Here is a tiny trained network, its code and every weight. The questions are about switching its units off for an input and a target symbol, where a switched-off unit gives its printed mean instead of its output.

import numpy as np


def w(rows, s, z=0):
    codes = np.array(rows[::2]) - 128.0
    scale = np.full(codes.shape[1], s)
    scale[-1] = z or s
    return codes * scale


def f(y):
    return np.maximum(y, 0)


def softmax(a):
    e = np.exp(a - a.max(-1, keepdims=True))
    return e / e.sum(-1, keepdims=True)


def log_softmax(a):
    a = a - a.max(-1, keepdims=True)
    return a - np.log(np.exp(a).sum(-1, keepdims=True))


def net(x, mask):
    ids = ['ΛΞΠαεζθμστφ'.index(c) for c in x.split()]
    T = len(ids)
    res = E[ids] + P[:T]
    u = 0
    for l in range(2):
        r = res
        for j in range(3):
            rows = slice(3 * j, 3 * j + 3)
            q, k, v = (r @ M[l][rows].T for M in (Q, K, V))
            z = softmax(np.where(np.tri(T) > 0, q @ k.T / 3**0.5, -1e9)) @ v
            o = O[l][rows]
            res = res + np.where(mask[u + j], z, o[:, -1]) @ o[:, :-1]
        u += 3
        y = f(res @ A[l][:, :-1].T + A[l][:, -1])
        res = res + np.where(mask[u : u + 4], y, B[l][:, -1]) @ B[l][:, :-1]
        u += 4
    return log_softmax(res[-1] @ U[:, :-1].T + U[:, -1])


Q, K, V, O, A, B = {}, {}, {}, {}, {}, {}
E = w([
[181,156,99,85,37],'Λ',
[151,146,219,154,90],'Ξ',
[147,153,32,83,151],'Π',
[203,160,204,106,59],'α',
[204,193,167,73,159],'ε',
[169,218,153,106,180],'ζ',
[133,189,116,50,77],'θ',
[148,124,99,94,2],'μ',
[195,55,170,163,93],'σ',
[226,82,112,193,171],'τ',
[147,99,142,145,115],'φ',
],0.0081)
P = w([
[214,174,108,129,186],'0',
[208,2,237,135,196],'1',
[219,73,195,158,157],'2',
[129,48,56,128,64],'3',
[136,130,77,142,132],'4',
[147,183,109,131,185],'5',
[166,144,194,139,179],'6',
[169,180,183,139,160],'7',
],0.0061)
Q[0] = w([
[145,126,81,187,165],'0.h0',
[82,183,98,95,100],'0.h0',
[191,133,151,111,144],'0.h0',
[173,99,111,125,89],'0.h1',
[189,106,84,99,156],'0.h1',
[176,88,158,116,148],'0.h1',
[95,104,128,87,65],'0.h2',
[254,108,104,115,148],'0.h2',
[2,175,200,124,97],'0.h2',
],0.0084)
K[0] = w([
[80,176,148,84,99],'0.h0',
[170,71,176,184,146],'0.h0',
[100,164,47,123,144],'0.h0',
[166,170,158,155,169],'0.h1',
[136,175,110,114,129],'0.h1',
[142,189,98,106,103],'0.h1',
[204,94,184,185,181],'0.h2',
[130,254,82,111,129],'0.h2',
[139,16,138,136,132],'0.h2',
],0.0085)
V[0] = w([
[124,95,231,239,102],'0.h0',
[112,97,228,164,87],'0.h0',
[85,149,194,66,33],'0.h0',
[111,58,61,126,90],'0.h1',
[230,138,140,90,87],'0.h1',
[79,80,62,180,82],'0.h1',
[143,180,175,87,21],'0.h2',
[100,254,110,24,148],'0.h2',
[202,178,222,186,216],'0.h2',
],0.0062)
O[0] = w([
[118,19,145,140,189,102],'0.h0',
[118,54,166,102,138,84],'0.h0',
[78,88,150,3,122,33],'0.h0',
[194,103,84,99,86,101],'0.h1',
[152,166,202,113,139,253],'0.h1',
[174,101,61,105,112,52],'0.h1',
[112,104,221,29,105,116],'0.h2',
[34,199,147,101,47,132],'0.h2',
[81,128,187,213,205,231],'0.h2',
],0.0068,0.0036)
A[0] = w([
[65,160,216,180,96,171],'0.n0',
[150,202,138,113,65,141],'0.n1',
[133,107,2,90,124,254],'0.n2',
[55,205,119,123,128,178],'0.n3',
],0.0052,0.0032)
B[0] = w([
[22,200,162,126,164,253],'0.n0',
[146,174,106,83,123,230],'0.n1',
[196,177,139,167,42,210],'0.n2',
[115,253,113,80,104,212],'0.n3',
],0.0052,0.0024)
Q[1] = w([
[59,16,100,74,102],'1.h0',
[53,73,95,57,84],'1.h0',
[179,229,165,154,156],'1.h0',
[132,117,82,119,99],'1.h1',
[124,70,2,145,102],'1.h1',
[95,78,64,108,173],'1.h1',
[84,54,113,121,104],'1.h2',
[105,94,72,121,64],'1.h2',
[148,204,154,143,145],'1.h2',
],0.0059)
K[1] = w([
[74,71,155,49,98],'1.h0',
[97,76,138,51,38],'1.h0',
[175,195,106,165,254],'1.h0',
[150,109,175,147,177],'1.h1',
[137,33,160,218,164],'1.h1',
[190,57,193,126,98],'1.h1',
[81,84,208,133,158],'1.h2',
[104,122,214,155,154],'1.h2',
[148,179,47,118,141],'1.h2',
],0.0062)
V[1] = w([
[55,122,203,2,61],'1.h0',
[160,152,76,170,165],'1.h0',
[172,55,131,93,72],'1.h0',
[119,187,138,33,35],'1.h1',
[231,49,193,137,148],'1.h1',
[43,139,146,200,200],'1.h1',
[110,65,171,176,146],'1.h2',
[210,142,37,197,135],'1.h2',
[96,61,228,152,231],'1.h2',
],0.0067)
O[1] = w([
[170,159,84,201,210,1],'1.h0',
[80,77,161,81,67,187],'1.h0',
[190,185,189,97,189,61],'1.h0',
[183,112,56,182,133,112],'1.h1',
[169,215,254,116,148,135],'1.h1',
[6,143,101,99,137,151],'1.h1',
[89,173,148,68,151,109],'1.h2',
[114,65,211,89,17,187],'1.h2',
[68,197,166,98,202,122],'1.h2',
],0.0065,0.01)
A[1] = w([
[99,172,141,77,76,160],'1.n0',
[100,152,164,58,83,141],'1.n1',
[109,3,99,199,56,169],'1.n2',
[190,150,96,159,163,251],'1.n3',
],0.0071,0.0012)
B[1] = w([
[166,23,134,161,205,227],'1.n0',
[149,29,102,124,184,255],'1.n1',
[118,248,87,3,89,249],'1.n2',
[189,81,66,211,147,160],'1.n3',
],0.0056,0.0098)
U = w([
[165,62,67,177,127,130],'Λ',
[148,208,153,48,187,111],'Ξ',
[137,169,108,68,12,109],'Π',
[100,209,140,160,158,140],'α',
[6,133,72,162,109,90],'ε',
[1,174,75,107,131,82],'ζ',
[183,59,53,177,145,128],'θ',
[222,110,166,220,92,69],'μ',
[121,124,184,132,105,255],'σ',
[100,13,120,93,112,95],'τ',
[136,191,154,129,154,122],'φ',
],0.0038,0.0041)

Each question gives the input, a string of symbols that net reads in full, and the target symbol t.
The units are the heads (3 rows each of Q, K, V and O) and the neurons (one row each of A and B). Each row of codes is followed by its name. A weight is (code - 128) times the scale printed after its matrix; where a second scale follows, it is the last column's (O, A, B and U).
mask holds one flag per unit, layer by layer, with each layer's heads first. A switched-off unit (its flag False) gives its mean, the last column of its rows in O or B, instead of its output. The means were averaged over made-up inputs and are rounded, as every weight is.
A unit's drop is (log p(t) with every unit on - log p(t) with that unit switched off) / (log p(t) with every unit on - log p(t) with every unit switched off).
most important unit: the unit with the biggest drop
k most important neurons: the k neurons with the biggest drops, biggest first
k most important neurons of layer l: the k neurons of layer l with the biggest drops, biggest first
which heads matter: for each layer, one digit per head in row order, 1 if its drop is at least 0.15 and else 0, layers parted by /
input Π Π Λ θ, target Π: which heads matter -> 101 / 011
input τ θ α, target τ: which heads matter -> 101 / 100
input τ θ σ ζ τ τ Π ε, target τ: which heads matter -> 101 / 100
input Π ζ μ, target Π: most important neuron of layer 1 -> 1.n2
input Π Ξ τ τ Π, target Π: which heads matter -> 101 / 001
input ζ φ τ, target ζ: which heads matter -> 011 / 010
input Π τ Π ζ Π τ α, target Π: 2 most important neurons -> 1.n2, 0.n3
input τ τ Π φ τ, target τ: which heads matter -> 101 / 111
input ζ τ τ, target ε: which heads matter -> 011 / 010
input μ α τ, target μ: which heads matter -> 001 / 110
input Π ζ θ ε ζ ε τ Π, target Π: which heads matter -> 101 / 011
input θ α θ σ, target θ: which heads matter -> 101 / 111
input τ τ φ, target τ: 3 most important neurons of layer 1 -> 1.n1, 1.n0, 1.n2
input τ Π τ σ Ξ Π Π θ, target τ: most important unit -> 1.h0
input Π Λ τ φ, target Π: 3 most important neurons -> 1.n2, 1.n0, 1.n1
input θ α τ τ α, target θ: which heads matter -> 101 / 111
input ζ Π Π, target ζ: which heads matter -> 011 / 110
input Π σ φ τ τ Π ε, target Π: 3 most important neurons of layer 0 -> 0.n3, 0.n1, 0.n2
input τ τ σ τ θ μ Π τ, target τ: 3 most important neurons -> 1.n1, 1.n0, 1.n2
input Π θ ζ τ τ σ τ Ξ, target Π: most important unit -> 0.h0
input Π θ ε ζ τ θ ζ, target Π: 2 most important neurons -> 1.n2, 0.n3
input τ τ σ Π Ξ, target τ: 3 most important neurons -> 1.n1, 1.n0, 1.n2
input θ ζ μ τ ζ, target θ: 2 most important neurons -> 1.n3, 0.n3
